Below is a small trained network, with its code and all its weights. Each question gives an input and a class and asks what happens when units are switched off, that is, made to give their printed mean instead of their output.

import numpy as np


def w(rows, s, z=0):
    codes = np.array(rows[::2]) - 128.0
    scale = np.full(codes.shape[1], s)
    scale[-1] = z or s
    return codes * scale


def norm(h):
    return h / np.sqrt((h * h).mean(-1, keepdims=True) + 1e-5)


def f(y):
    return y / 2 * (1 + np.tanh(0.7978845608 * (y + 0.044715 * y**3)))


def log_softmax(a):
    a = a - a.max(-1, keepdims=True)
    return a - np.log(np.exp(a).sum(-1, keepdims=True))


def net(x, mask):
    res = np.array(x, float).reshape(1, 7) / 4 @ E
    u = 0
    for l in range(3):
        y = f(norm(res) @ A[l][:, :-1].T + A[l][:, -1])
        res = res + np.where(mask[u : u + 7], y, B[l][:, -1]) @ B[l][:, :-1]
        u += 7
    return log_softmax(norm(res)[-1] @ U[:, :-1].T + U[:, -1])


A, B = {}, {}
E = w([
[121,106,141,133,2],'x0',
[133,144,134,122,131],'x1',
[138,159,138,124,136],'x2',
[153,108,12,67,95],'x3',
[117,114,117,142,124],'x4',
[48,121,119,42,187],'x5',
[137,142,136,120,133],'x6',
],0.0077)
A[0] = w([
[86,174,148,133,120,25],'0.n1',
[127,107,231,222,133,246],'0.n2',
[111,66,133,132,192,186],'0.n3',
[241,93,115,179,203,60],'0.n4',
[138,135,63,89,114,128],'0.n5',
[1,163,172,64,54,90],'0.n6',
[35,143,211,93,150,27],'0.n7',
],0.0097,0.0012)
B[0] = w([
[121,66,119,120,139,131],'0.n1',
[151,137,188,64,163,255],'0.n2',
[131,193,138,117,180,164],'0.n3',
[176,103,75,158,249,201],'0.n4',
[169,141,106,103,155,181],'0.n5',
[148,17,126,100,119,207],'0.n6',
[59,100,87,180,114,197],'0.n7',
],0.015,0.0059)
A[1] = w([
[232,133,82,121,111,49],'1.n1',
[180,199,120,162,10,2],'1.n2',
[133,144,210,162,55,77],'1.n3',
[185,144,193,113,112,23],'1.n4',
[157,185,67,74,159,236],'1.n5',
[53,140,86,81,226,204],'1.n6',
[137,105,193,39,81,21],'1.n7',
],0.012,0.00086)
B[1] = w([
[31,123,70,173,121,199],'1.n1',
[10,150,150,142,66,163],'1.n2',
[235,124,110,146,66,157],'1.n3',
[194,102,133,177,103,162],'1.n4',
[95,43,170,17,67,214],'1.n5',
[125,197,168,86,22,254],'1.n6',
[144,124,66,237,131,190],'1.n7',
],0.012,0.0082)
A[2] = w([
[164,189,165,87,239,193],'2.n1',
[40,202,118,132,135,190],'2.n2',
[136,108,11,25,132,115],'2.n3',
[69,43,124,138,69,43],'2.n4',
[180,157,162,102,60,52],'2.n5',
[21,217,130,175,137,2],'2.n6',
[114,124,2,123,126,138],'2.n7',
],0.013,0.0014)
B[2] = w([
[20,56,198,107,131,219],'2.n1',
[124,22,39,225,6,176],'2.n2',
[250,204,46,193,194,254],'2.n3',
[108,203,241,67,200,238],'2.n4',
[194,62,124,108,157,167],'2.n5',
[50,208,51,214,63,166],'2.n6',
[21,168,74,207,168,202],'2.n7',
],0.011,0.0084)
U = w([
[94,79,213,119,162,229],'0',
[36,152,111,180,34,172],'1',
[159,178,41,163,209,150],'2',
[175,174,81,41,72,10],'3',
[253,117,153,236,89,3],'4',
],0.014,0.0027)

Each question gives the input, the list of numbers given to net, and the class t.
The units are the neurons (one row each of A and B). Each row of codes is followed by its name. A weight is (code - 128) times the scale printed after its matrix; where a second scale follows, it is the last column's (A, B and U).
mask holds one flag per neuron, layer by layer. A switched-off neuron (its flag False) gives its mean, the last column of its row in B, instead of its output. The means were averaged over made-up inputs and are rounded, as every weight is.
A unit's drop is (log p(t) with every unit on - log p(t) with that unit switched off) / (log p(t) with every unit on - log p(t) with every unit switched off).
The circuit of an input: a set's keep is (log p(t) with only the set's units on - log p(t) with every unit switched off) / (log p(t) with every unit on - log p(t) with every unit switched off). Starting from the 12 units with the biggest drops (on a tie, the unit counted first), units are removed one at a time, each time the one whose removal leaves the highest keep (on an exact tie, the one counted first), for as long as the keep stays at least 0.8.
circuit, biggest first: the units of the circuit, biggest drop first
top k neurons: the k neurons with the biggest drops, biggest first
k most important neurons of layer l: the k neurons of layer l with the biggest drops, biggest first
input [-5,6,-1,4,-5,1,4], class 3: circuit, biggest first	[1.n6]
input [-4,3,-1,7,1,7,-6], class 3: top 2 neurons	[1.n6, 1.n5]
input [-5,5,-4,0,7,-8,-7], class 0: circuit, biggest first	[0.n2, 2.n3]
input [-1,-8,6,-5,-6,-7,7], class 0: top 2 neurons	[0.n4, 2.n1]
input [1,1,-6,0,4,-4,-3], class 4: top 3 neurons	[0.n2, 1.n4, 0.n5]
input [-2,2,4,-6,1,1,-7], class 1: top 3 neurons	[0.n7, 1.n5, 2.n6]
input [3,-7,7,-8,-3,-1,-2], class 4: top 3 neurons	[0.n4, 1.n7, 1.n3]
input [-1,-4,-1,0,-3,-2,3], class 0: top 2 neurons	[2.n1, 0.n2]
input [1,7,-2,-2,8,-2,-5], class 4: 2 most important neurons of layer 1	[1.n7, 1.n4]
input [-5,-3,7,-7,3,1,-7], class 1: 2 most important neurons of layer 0	[0.n7, 0.n6]
input [-8,-4,-5,6,-5,2,3], class 3: 2 most important neurons of layer 1	[1.n5, 1.n6]
input [-8,5,1,0,6,8,2], class 1: 2 most important neurons of layer 0	[0.n7, 0.n2]
input [0,5,-3,6,8,-5,-2], class 2: 3 most important neurons of layer 2	[2.n3, 2.n1, 2.n4]
input [-1,3,6,-8,7,1,5], class 1: most important neuron of layer 0	[0.n7]
input [-2,5,-2,5,7,4,0], class 3: 2 most important neurons of layer 1	[1.n5, 1.n6]
input [-4,-7,7,6,1,3,6], class 3: top 2 neurons	[1.n5, 1.n6]
input [0,-3,6,-7,3,6,-1], class 1: top 2 neurons	[0.n7, 1.n5]
input [-4,0,-5,-8,-2,2,-2], class 1: top 2 neurons	[0.n7, 2.n6]
input [-8,-7,-7,1,8,6,2], class 3: top 3 neurons	[1.n6, 1.n5, 1.n1]
input [-3,-5,7,-7,1,-7,3], class 0: top 2 neurons	[2.n1, 0.n4]
input [4,6,4,0,2,3,5], class 0: circuit, biggest first	[0.n6]
